[139  94 135 129 154 112 115 109 112 114 131 107 163 106 106 131 149 139
 137 156 166 119 110 143 123 102 123 102 114]  j838
[153  85 121 133 153  98  94 109  97 103 124 120 183  93  93 138 146 149
 147 173 200 115 101 176 128  76 122  73 100]  j158
[ 49  81 221 158 108 139 163 141 186 116  60 151 152 177 125 131 199 145
  51 134 174  89 149  67 112  98 120  99  67]  j827
[135 127 108 151 146 144 148 120 131  94 115 154 179 121 123 163 158 153
 103 163 158 103 167 122 130  61 133  64  95]  j424
[ 71 134 205 151 117 160 162 150 143  97 104 154 171 127 123 158 163 150
  97 157 160 102 164 107 124  69 132  69  88]  j766
[ 87 169 192 146 121 179 154 155 115  90 133 154 181  98 121 175 142 155
 125 171 152 108 172 137 135  52 138  51 103]  j513
[181  97 151 127 146 148 135 108 146 131 150 101 130 120 140 135 147 120
 134 105 126 130 148 126 104 159 142 109 117]  j794
[121 171 128 144 136  88 127 108 164 130 122  99 158 147 152 129  99  94
 114  80 128 106 169 173  96 161 121 145 176]  j155
[136  96 141 124 153 115 128 104 124 115 137 102 155 111 117 132 150 133
 129 148 148 124 115 128 119 117 124 115 122]  j869
[135 138 145 135 146 127 133 109 151 126 137  96 142 129 141 131 129 113
 126  96 126 120 153 142 101 157 134 122 137]  j520
[152  85 121 136 152 105  91 110  96 105 127 115 177  94  91 138 147 145
 153 173 204 114  97 177 127  80 126  76  96]  j364
[161  79 177 113 160 206 147 113 129 128 171  97 106 101 117 137 200 136
 150 125 126 149 130  82 111 154 158  81  59]  j278
next: [181  97 151 127 146 148 135 108]  [146 131 150]
next: [121 123 163 158 153 103 163 158]  [103 167 122]
which: [138  95 136 127 153 111 116 109 112 113 131 108 164 107 105 132 150 141
 137 156 166 120 111 144 123 103 120 102 114]  j838
next: [181  98]  [121 175 142]
which: [ 48  81 222 158 108 139 163 141 187 117  60 152 153 177 124 130 198 145
  52 132 174  89 149  66 112  98 118  98  67]  j827
which: [ 88 168 192 147 121 178 154 155 114  89 134 155 181  99 123 175 142 155
 124 170 152 107 172 137 136  52 137  50 104]  j513

[175  80 134 161 164 112 142 138  91 138 110] = j766
[206  44  97 125 121  90 133 124 108 104 100] = j513
[ 65 172 168 175 113 127 130 184  97 142 123] = j155
[102 197 206 125 102 177 146 116 141  62 128] = j158
[ 48 217  97 121  90 125 133  44 130 170 165] = j838
which: [ 47 216  98 120  91 124 131  47 132 170 166]  j838
next: [ 97 125 121  90 133]  [124 108 104]
next: [133  44]  [130 170 165]
which: [206  44  97 124 120  89 132 124 109 104 101]  j513
which: [ 65 172 167 175 114 127 131 184  97 142 123]  j155

[149 174 161 163 154 102 123 186 179 130 141 166 155  84 150 173 212  90
 100  95 193  79  64 149 124 132 136 154  86 108 149 161 125  74 226 112
  94  71 145  37  54 153  66  75 122  97 100  89 164 139 108 168 118 109
 154 210  63 148 107 159 129] -> j424
[134 123 146 146 141 119 136 177 163 136 129 130 137  75 133 160 191  81
 120 154 200 106 111 107 125 110 117 154 107 119 154 121 120 124 153  57
  84 106 159 112  83 204 123  73 104  87  50 106 163 120 106 124 118 116
 167 236  55 110  95 161 100] -> j838
[131 121 145 150 153 116 129 182 161 134 141 135 131  81 131 158 206  95
 119 149 197 101 104 111 125 117 126 164 108 122 139 126 122 109 162  69
  93 104 156 102  67 189 109  79 108  92  61 101 161 117  96 137 125 117
 162 235  57 125  96 167 103] -> j794
[126 105 140  78 161 169 137  37 118  96 182 126 144 196 122  86  87 120
 139 105 106 180 118 131 133 192 163 155 116 132 167  71 159 106  61 110
 177 126  90 117 123 129 193 128 175 138 161 128 119 107 100 133 127 158
  98 118 188 160 199 144 110] -> j155
[132 110 132 135 106 132 147 159 150 144  96 106 133  69 129 149 136  69
 135 180 184 127 148  90 127  85  93 121 122 122 166 103 114 178 105  40
  75 128 164 167 140 225 165  82  95  88  35 132 153 124 134  80 109 119
 169 211  68  71  93 138  96] -> j513
[134 127 146  81 156 168 139  33 128  95 178 134 158 196 131  92  80 105
 135  87 106 176 104 143 133 195 163 146 105 124 183  78 161 101  77 115
 172 112  88  97 123 127 188 120 180 136 169 125 122 116 108 136 120 156
  98 113 190 161 206 142 116] -> j869
[135 122 143 144 128 124 141 173 162 138 116 124 139  70 134 158 173  71
 125 162 197 112 120 102 126 101 108 141 109 118 162 116 118 143 139  48
  78 110 162 126 101 216 137  72 101  85  42 113 161 123 117 108 112 117
 170 232  56  95  94 154  98] -> j278
[134 117 138 139 115 127 145 167 158 142 105 115 137  68 132 155 155  67
 130 170 192 119 133  95 126  92 100 130 115 119 167 111 116 160 123  42
  74 118 163 147 122 223 152  75 132  88 124  35 134 153  95  80 109 119
 172 223  61  82  93 146  98] -> j158
which: [126 106 139  79 162 169 136  37 117  96 183 126 144 196 121  86  88 120
 139 105 106 180 118 131 133 192 163 155 116 132 166  71 159 106  62 111
 177 126  90 117 123 129 193 128 175 137 161 129 119 107 100 133 127 158
  97 119 188 159 199 144 110]  j155
next: [ 77 115 172 112  88]  [ 97 123 127]
next: [ 95  88  35 132 153 124 134  80 109 119]  [169 211  68]

[122 163  57  98 141 194  97 133] = j794
[123 145 104 156  91 142 116 198] = j869
[137  87 159 127  93  89 154 166] = j158
[154 102 130  62 141 133 130 183] = j766
[ 98 156  96 126 106 159 108 116] = j838
[190  93 164 127 163 118 166 162] = j513
[160 142 145 213 174 101 158 110] = j424
[154 130 102  78 174 158 133 106] = j155
[ 93 112  97  21  93 157 101 131] = j278
[124 119 159 143 132  97 144  82] = j364
which: [123 145 104 156  91 142 116 197]  j869
next: [21 93]  [157 101 131]
next: [142 145]  [213 174 101]
next: [154 130 102]  [ 78 174 158]
which: [154 103 130  62 142 132 130 184]  j766
next: [127  93]  [ 89 154 166]
next: [130 102]  [ 78 174 158]

